Below is a small trained network, with its code and all its weights. Each question gives an input and a class and asks what happens when units are switched off, that is, made to give their printed mean instead of their output.

import numpy as np


def w(rows, s, z=0):
    codes = np.array(rows[::2]) - 128.0
    scale = np.full(codes.shape[1], s)
    scale[-1] = z or s
    return codes * scale


def f(y):
    return np.maximum(y, 0)


def log_softmax(a):
    a = a - a.max(-1, keepdims=True)
    return a - np.log(np.exp(a).sum(-1, keepdims=True))


def net(x, mask):
    res = np.array(x, float).reshape(1, 8) / 4 @ E
    y = f(res @ A[0][:, :-1].T + A[0][:, -1])
    res = res + np.where(mask, y, B[0][:, -1]) @ B[0][:, :-1]
    return log_softmax(res[-1] @ U[:, :-1].T + U[:, -1])


A, B = {}, {}
E = w([
[143,177,122,183,89,124,120,103,84,148,124],'x0',
[162,159,170,122,183,70,134,123,106,151,26],'x1',
[108,121,111,178,143,160,97,159,132,212,95],'x2',
[158,157,129,136,128,128,105,104,93,125,106],'x3',
[74,88,127,51,134,35,42,204,15,146,163],'x4',
[187,185,227,139,132,93,24,181,213,156,202],'x5',
[118,223,65,2,112,118,157,95,138,223,168],'x6',
[228,40,165,93,36,151,162,171,114,185,106],'x7',
],0.0063)
A[0] = w([
[126,108,69,140,139,161,171,119,108,120,86,112],'n1',
[101,164,116,145,35,185,129,148,93,85,215,251],'n2',
[102,142,192,127,143,87,163,178,172,137,164,154],'n3',
[114,76,74,94,88,101,141,96,75,114,71,73],'n4',
[118,155,102,184,77,106,98,69,91,139,161,210],'n5',
[63,89,136,134,79,137,226,119,83,143,104,73],'n6',
[138,198,72,72,99,111,165,150,153,196,113,168],'n7',
[148,175,126,55,89,121,160,113,145,187,158,75],'n8',
[131,181,112,178,139,212,124,92,205,145,89,114],'n9',
[206,174,191,125,120,106,87,168,185,158,167,65],'n10',
[187,145,125,164,145,226,184,109,188,100,117,50],'n11',
[142,65,167,237,121,138,130,197,95,34,88,143],'n12',
[223,87,139,88,74,144,132,172,148,149,101,126],'n13',
[95,105,110,119,33,199,128,158,130,101,195,227],'n14',
[168,66,153,110,37,144,151,155,115,168,136,132],'n15',
[80,100,75,120,158,121,191,95,105,124,108,44],'n16',
[97,104,125,162,162,186,101,137,119,222,117,211],'n17',
[99,50,88,122,146,138,206,73,47,129,84,72],'n18',
[98,121,118,108,125,92,91,208,36,139,157,67],'n19',
[172,144,172,137,132,100,90,136,185,144,181,81],'n20',
[176,148,169,156,118,157,213,94,196,143,95,70],'n21',
[151,110,173,181,128,107,100,160,153,89,127,100],'n22',
[178,167,177,104,155,103,168,139,89,99,98,199],'n23',
[2,216,108,157,238,115,82,98,160,66,160,115],'n24',
[158,117,92,158,106,170,126,107,115,125,194,151],'n25',
[111,92,144,84,158,124,165,151,156,105,124,248],'n26',
[143,157,156,133,172,86,120,118,93,175,40,232],'n27',
[78,68,134,102,137,75,71,148,41,161,118,96],'n28',
],0.0066,0.0021)
B[0] = w([
[102,174,94,122,121,127,56,134,83,92,172,189],'n1',
[172,122,81,173,196,111,148,150,175,107,133,220],'n2',
[167,152,61,193,99,150,49,123,154,214,103,174],'n3',
[87,154,106,147,143,158,94,72,144,124,108,203],'n4',
[197,127,109,45,192,110,214,127,162,147,64,186],'n5',
[99,156,111,172,154,169,59,42,127,161,165,199],'n6',
[164,167,185,86,143,128,191,224,106,103,205,217],'n7',
[75,145,176,101,155,202,171,163,90,140,188,200],'n8',
[91,111,133,85,62,57,133,158,123,53,146,217],'n9',
[58,149,81,164,130,146,38,66,80,179,152,219],'n10',
[60,158,191,102,71,62,110,153,170,87,65,210],'n11',
[107,214,189,39,174,210,216,207,79,153,204,247],'n12',
[114,61,167,200,155,76,177,46,79,190,103,210],'n13',
[144,109,112,206,179,101,166,161,185,135,114,218],'n14',
[125,49,125,144,146,65,160,82,87,158,80,213],'n15',
[88,172,114,161,108,153,89,79,93,151,155,192],'n16',
[216,96,37,112,151,61,150,152,103,29,217,191],'n17',
[103,183,139,192,133,193,54,76,117,159,160,231],'n18',
[64,120,92,45,49,74,120,155,213,49,30,209],'n19',
[61,156,149,193,155,172,67,57,148,148,143,195],'n20',
[64,96,122,96,38,89,100,130,206,79,115,204],'n21',
[106,169,151,136,143,185,137,147,55,145,157,184],'n22',
[207,115,47,231,157,75,153,134,184,64,157,183],'n23',
[143,3,181,134,104,26,235,35,51,221,91,255],'n24',
[122,93,88,144,144,73,158,162,194,136,74,176],'n25',
[232,149,85,177,201,135,110,81,168,133,137,182],'n26',
[157,140,47,183,148,80,171,178,134,84,119,205],'n27',
[86,143,129,87,48,125,116,195,203,82,107,219],'n28',
],0.005,0.0067)
U = w([
[68,129,130,76,2,104,115,156,177,50,91,6],'0',
[135,44,155,136,133,98,194,61,73,199,105,65],'1',
[91,195,114,169,131,212,28,62,101,169,160,52],'2',
[171,132,83,148,171,122,170,158,152,109,134,210],'3',
[125,205,199,55,163,228,218,199,64,128,195,101],'4',
[187,125,92,129,128,124,136,130,120,83,167,210],'5',
[166,135,103,115,167,150,159,126,146,129,105,195],'6',
[165,129,97,129,143,149,138,135,142,131,123,179],'7',
],0.0074,0.0021)

Each question gives the input, the list of numbers given to net, and the class t.
The units are the neurons (one row each of A and B). Each row of codes is followed by its name. A weight is (code - 128) times the scale printed after its matrix; where a second scale follows, it is the last column's (A, B and U).
mask holds one flag per neuron, in row order. A switched-off neuron (its flag False) gives its mean, the last column of its row in B, instead of its output. The means were averaged over made-up inputs and are rounded, as every weight is.
A unit's drop is (log p(t) with every unit on - log p(t) with that unit switched off) / (log p(t) with every unit on - log p(t) with every unit switched off).
The circuit of an input: a set's keep is (log p(t) with only the set's units on - log p(t) with every unit switched off) / (log p(t) with every unit on - log p(t) with every unit switched off). Starting from the 12 units with the biggest drops (on a tie, the unit counted first), units are removed one at a time, each time the one whose removal leaves the highest keep (on an exact tie, the one counted first), for as long as the keep stays at least 0.8.
units of the circuit, in order: the units of the circuit, biggest drop first
most important unit: the unit with the biggest drop
k most important neurons: the k neurons with the biggest drops, biggest first
input [7,-8,-5,6,-8,-6,-1,-5], class 0: 3 most important neurons -> (n11, n9, n21)
input [-3,-2,-4,-6,-7,0,5,8], class 1: units of the circuit, in order -> (n13)
input [-4,7,-3,-3,8,-2,-4,7], class 0: 2 most important neurons -> (n28, n19)
input [-8,-3,2,-6,5,8,6,-1], class 2: units of the circuit, in order -> (n10, n20)
input [-3,-5,5,-5,2,-7,4,1], class 2: units of the circuit, in order -> (n18, n6)
input [0,-5,1,-4,-6,-1,4,3], class 0: units of the circuit, in order -> (n11, n21)
input [-3,0,0,-7,-4,7,7,2], class 2: units of the circuit, in order -> (n10, n20)
input [7,4,7,5,7,-1,-2,-3], class 0: units of the circuit, in order -> (n19, n28)
input [-5,8,5,7,7,-4,-2,7], class 3: units of the circuit, in order -> (n27, n24)
input [4,3,-4,2,-7,-5,8,-6], class 4: 3 most important neurons -> (n7, n8, n19)
input [0,4,-8,8,-8,-4,8,0], class 0: units of the circuit, in order -> (n21, n11)
input [8,5,-6,-6,-7,5,-8,-3], class 4: 3 most important neurons -> (n12, n22, n19)
input [-7,-7,-8,2,-3,-2,-8,7], class 4: 2 most important neurons -> (n12, n24)
input [3,2,-1,5,8,-3,-8,0], class 0: 2 most important neurons -> (n19, n28)
input [-7,7,4,-1,-6,-7,7,5], class 2: most important unit -> n18
input [-7,-7,5,7,-4,-1,6,8], class 1: 3 most important neurons -> (n13, n15, n12)
input [4,1,-5,2,-5,-7,3,2], class 2: 2 most important neurons -> (n18, n6)
input [-2,5,-1,-5,8,4,5,2], class 0: 3 most important neurons -> (n19, n28, n12)
input [0,-6,-3,0,-3,-3,5,-6], class 1: 2 most important neurons -> (n24, n12)
input [1,-8,-1,-6,-6,8,2,2], class 2: most important unit -> n10
input [4,-8,-7,1,4,0,-3,-4], class 3: 2 most important neurons -> (n2, n14)
input [-3,2,5,-3,3,-1,7,4], class 4: 2 most important neurons -> (n7, n8)
input [-3,4,-6,7,7,0,-8,3], class 4: 3 most important neurons -> (n12, n22, n21)
input [1,1,4,8,-2,4,8,-5], class 4: units of the circuit, in order -> (n7, n8)
input [-1,-8,3,-3,5,2,5,6], class 3: units of the circuit, in order -> (n14, n2)
input [-5,2,-4,-2,-5,8,7,1], class 2: 2 most important neurons -> (n10, n20)
input [2,7,7,1,7,-4,-5,5], class 0: units of the circuit, in order -> (n28)
